Here is a tiny trained network, its code and every weight. The questions are about switching its units off for an input and a class, where a switched-off unit gives its printed mean instead of its output.

import numpy as np


def w(rows, s, z=0):
    codes = np.array(rows[::2]) - 128.0
    scale = np.full(codes.shape[1], s)
    scale[-1] = z or s
    return codes * scale


def f(y):
    return y / 2 * (1 + np.tanh(0.7978845608 * (y + 0.044715 * y**3)))


def log_softmax(a):
    a = a - a.max(-1, keepdims=True)
    return a - np.log(np.exp(a).sum(-1, keepdims=True))


def net(x, mask):
    res = np.array(x, float).reshape(1, 7) / 4 @ E
    y = f(res @ A[0][:, :-1].T + A[0][:, -1])
    res = res + np.where(mask, y, B[0][:, -1]) @ B[0][:, :-1]
    return log_softmax(res[-1] @ U[:, :-1].T + U[:, -1])


A, B = {}, {}
E = w([
[84,206,73,206,185,58,86,50,23,54],'x0',
[102,123,144,139,103,155,132,115,106,148],'x1',
[175,209,35,143,4,99,94,110,132,217],'x2',
[126,100,107,124,134,145,141,125,102,141],'x3',
[133,120,122,152,116,111,101,132,166,85],'x4',
[122,130,124,124,135,109,132,126,145,129],'x5',
[141,117,87,139,137,124,146,163,135,86],'x6',
],0.013)
A[0] = w([
[158,122,126,104,144,111,112,122,124,131,15],'neuron 0',
[165,91,109,104,108,118,101,98,109,124,26],'neuron 1',
[121,105,88,129,157,128,165,89,124,157,37],'neuron 2',
[104,149,86,89,155,157,116,147,119,129,48],'neuron 3',
[54,68,254,119,242,156,174,126,128,41,42],'neuron 4',
[138,131,130,173,115,124,164,115,151,118,53],'neuron 5',
[154,101,127,97,110,130,148,164,93,135,110],'neuron 6',
[199,78,176,93,80,178,109,191,185,157,138],'neuron 7',
[165,76,147,96,99,209,183,165,249,177,171],'neuron 8',
[123,142,67,145,178,111,109,104,95,118,185],'neuron 9',
[88,216,83,211,190,69,103,26,6,55,155],'neuron 10',
[108,62,171,137,130,70,178,139,102,118,50],'neuron 11',
[131,148,112,93,143,96,181,107,161,111,24],'neuron 12',
[162,192,8,134,19,104,122,101,149,200,35],'neuron 13',
[118,126,127,98,159,119,89,125,134,156,3],'neuron 14',
],0.0091,0.0035)
B[0] = w([
[111,159,146,126,146,128,104,150,56,126,124],'neuron 0',
[145,127,118,150,170,143,154,107,137,88,128],'neuron 1',
[125,116,141,140,132,148,132,146,144,102,128],'neuron 2',
[127,100,121,162,132,131,154,125,113,127,126],'neuron 3',
[196,195,40,191,170,221,2,133,123,191,231],'neuron 4',
[117,92,138,111,145,167,114,109,117,157,126],'neuron 5',
[115,118,164,171,116,124,141,115,152,161,140],'neuron 6',
[85,125,170,96,137,88,147,83,137,117,198],'neuron 7',
[69,72,185,54,68,69,182,107,77,64,216],'neuron 8',
[124,115,177,137,91,96,136,150,165,135,169],'neuron 9',
[77,68,163,29,68,77,209,99,118,79,255],'neuron 10',
[159,71,147,206,101,104,95,138,130,167,148],'neuron 11',
[162,100,158,132,121,130,129,124,111,123,126],'neuron 12',
[206,159,56,228,213,188,65,192,155,211,208],'neuron 13',
[141,130,132,124,151,113,144,104,175,176,124],'neuron 14',
],0.0094,0.026)
U = w([
[46,69,186,69,87,67,241,143,129,120,250],'0',
[254,156,60,214,143,199,92,163,134,208,6],'1',
],0.0092,0.0019)

Each question gives the input, the list of numbers given to net, and the class t.
The units are the neurons (one row each of A and B). Each row of codes is followed by its name. A weight is (code - 128) times the scale printed after its matrix; where a second scale follows, it is the last column's (A, B and U).
mask holds one flag per neuron, in row order. A switched-off neuron (its flag False) gives its mean, the last column of its row in B, instead of its output. The means were averaged over made-up inputs and are rounded, as every weight is.
A unit's drop is (log p(t) with every unit on - log p(t) with that unit switched off) / (log p(t) with every unit on - log p(t) with every unit switched off).
The circuit of an input: a set's keep is (log p(t) with only the set's units on - log p(t) with every unit switched off) / (log p(t) with every unit on - log p(t) with every unit switched off). Starting from the 12 units with the biggest drops (on a tie, the unit counted first), units are removed one at a time, each time the one whose removal leaves the highest keep (on an exact tie, the one counted first), for as long as the keep stays at least 0.8.
units of the circuit, in order: the units of the circuit, biggest drop first
most important unit: the unit with the biggest drop
k most important neurons: the k neurons with the biggest drops, biggest first
drop of u: that unit's drop, to one decimal
input [-8,-4,8,-5,8,2,7], class 0: most important unit	neuron 8
input [-7,6,-8,5,-4,-5,-1], class 1: 2 most important neurons	(neuron 4; neuron 10)
input [5,-1,5,-1,5,-7,-6], class 0: 2 most important neurons	(neuron 10; neuron 4)
input [-3,0,-4,7,-8,7,-3], class 1: 2 most important neurons	(neuron 10; neuron 4)
input [8,0,8,2,0,4,7], class 0: 3 most important neurons	(neuron 10; neuron 4; neuron 9)
input [4,1,4,-7,-8,-6,7], class 0: 2 most important neurons	(neuron 4; neuron 10)
input [-2,6,4,1,-4,5,-4], class 1: 2 most important neurons	(neuron 10; neuron 13)
input [5,3,5,-8,-4,4,-3], class 0: 2 most important neurons	(neuron 10; neuron 4)
input [-6,-4,5,2,0,-2,7], class 0: 2 most important neurons	(neuron 8; neuron 4)
input [-1,-2,2,-6,5,6,-4], class 1: 2 most important neurons	(neuron 10; neuron 8)
input [4,-8,-6,7,4,8,2], class 1: 2 most important neurons	(neuron 4; neuron 8)
input [-7,-4,5,6,2,-6,0], class 0: drop of neuron 8	6.4
input [-8,-2,6,8,3,-4,-2], class 0: drop of neuron 8	9.4
input [0,3,1,7,-3,1,4], class 1: drop of neuron 8	3.0
input [-5,3,-8,5,-8,-8,-3], class 1: units of the circuit, in order	(neuron 4)
